Here is a tiny trained network, its code and every weight. The questions are about switching its units off for an input and a target symbol, where a switched-off unit gives its printed mean instead of its output.

import numpy as np


def w(rows, s, z=0):
    codes = np.array(rows[::2]) - 128.0
    scale = np.full(codes.shape[1], s)
    scale[-1] = z or s
    return codes * scale


def softmax(a):
    e = np.exp(a - a.max(-1, keepdims=True))
    return e / e.sum(-1, keepdims=True)


def log_softmax(a):
    a = a - a.max(-1, keepdims=True)
    return a - np.log(np.exp(a).sum(-1, keepdims=True))


def net(x, mask):
    ids = ['βγδεζηθμξπσφψω'.index(c) for c in x.split()]
    T = len(ids)
    res = E[ids] + P[:T]
    u = 0
    for l in range(3):
        r = res
        for j in range(2):
            rows = slice(3 * j, 3 * j + 3)
            q, k, v = (r @ M[l][rows].T for M in (Q, K, V))
            z = softmax(np.where(np.tri(T) > 0, q @ k.T / 3**0.5, -1e9)) @ v
            o = O[l][rows]
            res = res + np.where(mask[u + j], z, o[:, -1]) @ o[:, :-1]
        u += 2
    return log_softmax(res[-1] @ U[:, :-1].T + U[:, -1])


Q, K, V, O = {}, {}, {}, {}
E = w([
[172,101,25],'β',
[199,208,129],'γ',
[129,104,84],'δ',
[130,101,91],'ε',
[112,87,81],'ζ',
[54,53,106],'η',
[140,119,86],'θ',
[106,74,100],'μ',
[132,172,162],'ξ',
[135,107,94],'π',
[127,97,85],'σ',
[181,119,163],'φ',
[111,3,75],'ψ',
[114,135,37],'ω',
],0.007)
P = w([
[118,137,182],'0',
[150,173,18],'1',
[254,48,157],'2',
[87,164,69],'3',
[219,59,151],'4',
[83,145,82],'5',
[217,56,156],'6',
[81,134,88],'7',
[218,71,165],'8',
[81,131,89],'9',
[222,52,160],'10',
[78,124,94],'11',
[232,55,158],'12',
[77,128,94],'13',
],0.015)
Q[0] = w([
[115,53,105],'L0H1',
[189,216,178],'L0H1',
[190,195,184],'L0H1',
[156,197,122],'L0H2',
[1,85,101],'L0H2',
[168,198,122],'L0H2',
],0.0077)
K[0] = w([
[101,122,228],'L0H1',
[134,196,56],'L0H1',
[89,188,35],'L0H1',
[183,96,168],'L0H2',
[151,144,2],'L0H2',
[185,94,183],'L0H2',
],0.0077)
V[0] = w([
[52,153,211],'L0H1',
[197,62,124],'L0H1',
[96,130,225],'L0H1',
[254,70,98],'L0H2',
[141,208,65],'L0H2',
[88,229,64],'L0H2',
],0.0067)
O[0] = w([
[100,193,205,11],'L0H1',
[206,76,112,236],'L0H1',
[137,182,190,69],'L0H1',
[187,35,87,252],'L0H2',
[178,176,97,132],'L0H2',
[189,255,88,84],'L0H2',
],0.0064,0.0032)
Q[1] = w([
[99,112,108],'L1H1',
[109,130,4],'L1H1',
[144,143,64],'L1H1',
[129,165,145],'L1H2',
[135,78,112],'L1H2',
[129,52,96],'L1H2',
],0.013)
K[1] = w([
[122,196,163],'L1H1',
[49,254,88],'L1H1',
[102,167,39],'L1H1',
[100,127,158],'L1H2',
[166,115,61],'L1H2',
[177,121,33],'L1H2',
],0.0091)
V[1] = w([
[3,79,61],'L1H1',
[18,186,156],'L1H1',
[70,111,116],'L1H1',
[74,104,199],'L1H2',
[149,122,210],'L1H2',
[159,136,104],'L1H2',
],0.0055)
O[1] = w([
[50,13,182,118],'L1H1',
[62,181,185,2],'L1H1',
[80,96,162,106],'L1H1',
[157,3,150,29],'L1H2',
[179,83,134,63],'L1H2',
[126,167,126,171],'L1H2',
],0.0049,0.0053)
Q[2] = w([
[70,251,100],'L2H1',
[139,139,50],'L2H1',
[149,38,181],'L2H1',
[96,182,202],'L2H2',
[41,177,143],'L2H2',
[30,149,57],'L2H2',
],0.012)
K[2] = w([
[114,178,32],'L2H1',
[159,82,81],'L2H1',
[122,101,203],'L2H1',
[246,125,157],'L2H2',
[196,75,61],'L2H2',
[113,70,2],'L2H2',
],0.0097)
V[2] = w([
[40,136,162],'L2H1',
[65,134,155],'L2H1',
[112,67,44],'L2H1',
[59,101,84],'L2H2',
[252,122,108],'L2H2',
[167,22,122],'L2H2',
],0.014)
O[2] = w([
[207,113,82,2],'L2H1',
[186,116,90,37],'L2H1',
[130,224,159,172],'L2H1',
[148,225,147,121],'L2H2',
[87,44,252,115],'L2H2',
[255,133,229,89],'L2H2',
],0.0095,0.0063)
U = w([
[73,253,72,191],'β',
[126,140,237,254],'γ',
[167,149,118,115],'δ',
[36,40,154,32],'ε',
[153,150,116,119],'ζ',
[143,136,131,105],'η',
[75,112,34,64],'θ',
[164,14,212,106],'μ',
[165,215,65,66],'ξ',
[216,158,185,113],'π',
[145,124,133,119],'σ',
[133,123,136,102],'φ',
[147,127,136,116],'ψ',
[146,134,134,114],'ω',
],0.0057,0.0076)

Each question gives the input, a string of symbols that net reads in full, and the target symbol t.
The units are the heads (3 rows each of Q, K, V and O). Each row of codes is followed by its name. A weight is (code - 128) times the scale printed after its matrix; where a second scale follows, it is the last column's (O and U).
mask holds one flag per head, layer by layer. A switched-off head (its flag False) gives its mean, the last column of its rows in O, instead of its output. The means were averaged over made-up inputs and are rounded, as every weight is.
A unit's drop is (log p(t) with every unit on - log p(t) with that unit switched off) / (log p(t) with every unit on - log p(t) with every unit switched off).
The circuit of an input: a set's keep is (log p(t) with only the set's units on - log p(t) with every unit switched off) / (log p(t) with every unit on - log p(t) with every unit switched off). Starting from all 6 units, units are removed one at a time, each time the one whose removal leaves the highest keep (on an exact tie, the one counted first), for as long as the keep stays at least 0.8.
units of the circuit, in order: the units of the circuit, biggest drop first
most important unit: the unit with the biggest drop
heads that matter: for each layer, one digit per head in row order, 1 if its drop is at least 0.15 and else 0, layers parted by /
drop of u: that unit's drop, to one decimal
input φ φ ψ ξ φ, target μ: units of the circuit, in order	[L1H2; L2H2; L0H1]
input β ε μ φ ξ η θ, target γ: units of the circuit, in order	[L2H1; L2H2]
input ξ ζ μ σ μ σ ξ ξ η, target θ: units of the circuit, in order	[L0H1; L2H2; L1H1]
input γ φ φ γ ξ ψ ξ ξ φ φ σ μ π ψ, target γ: units of the circuit, in order	[L2H2; L2H1]
input δ μ η ψ ω β η ξ η ω φ ψ, target γ: heads that matter	10 / 00 / 11
input γ ξ γ, target ε: units of the circuit, in order	[L2H2; L2H1; L0H1]
input ω ξ ψ π ξ, target β: heads that matter	11 / 10 / 11
input φ γ ξ μ θ η η η ζ φ μ, target μ: heads that matter	10 / 01 / 11
input ξ μ γ φ ξ ω φ ξ γ ξ σ ξ γ, target θ: units of the circuit, in order	[L0H1; L2H2; L0H2]
input γ ζ ξ ξ γ ζ π ξ ξ φ ξ, target ε: heads that matter	11 / 10 / 11
input φ ζ ξ γ π φ σ, target μ: heads that matter	10 / 01 / 11
input ξ ξ ξ φ μ μ γ ξ β γ ψ φ, target γ: heads that matter	00 / 01 / 11
input η ξ σ γ π δ θ φ ζ ξ φ φ π, target ξ: units of the circuit, in order	[L2H2; L1H1; L0H2]
input η γ φ, target ξ: units of the circuit, in order	[L2H2; L1H1; L0H2]
input φ ψ σ ξ η φ η, target μ: units of the circuit, in order	[L1H2; L0H1; L2H2]
input φ ξ ξ ζ ω, target μ: most important unit	L1H2
input φ φ γ η φ ξ η, target μ: most important unit	L1H2
input ω ξ β, target β: units of the circuit, in order	[L2H2; L0H1; L2H1]
input φ μ φ ψ β ξ ψ π γ ξ ξ γ ξ, target μ: heads that matter	11 / 01 / 11
input ξ ξ ε ξ η, target θ: heads that matter	11 / 10 / 11
input γ δ ε β ξ θ σ, target ε: most important unit	L2H2
input φ ξ β ξ θ ξ σ β β ξ φ σ, target γ: heads that matter	00 / 00 / 11
input φ ξ θ, target μ: heads that matter	00 / 01 / 11
input β δ ζ γ ξ ξ φ, target γ: heads that matter	01 / 00 / 11
input ω ξ σ π ψ γ γ ξ δ, target β: drop of L2H2	0.6
input η ω π ξ ε ψ θ η η, target ξ: drop of L0H2	0.4
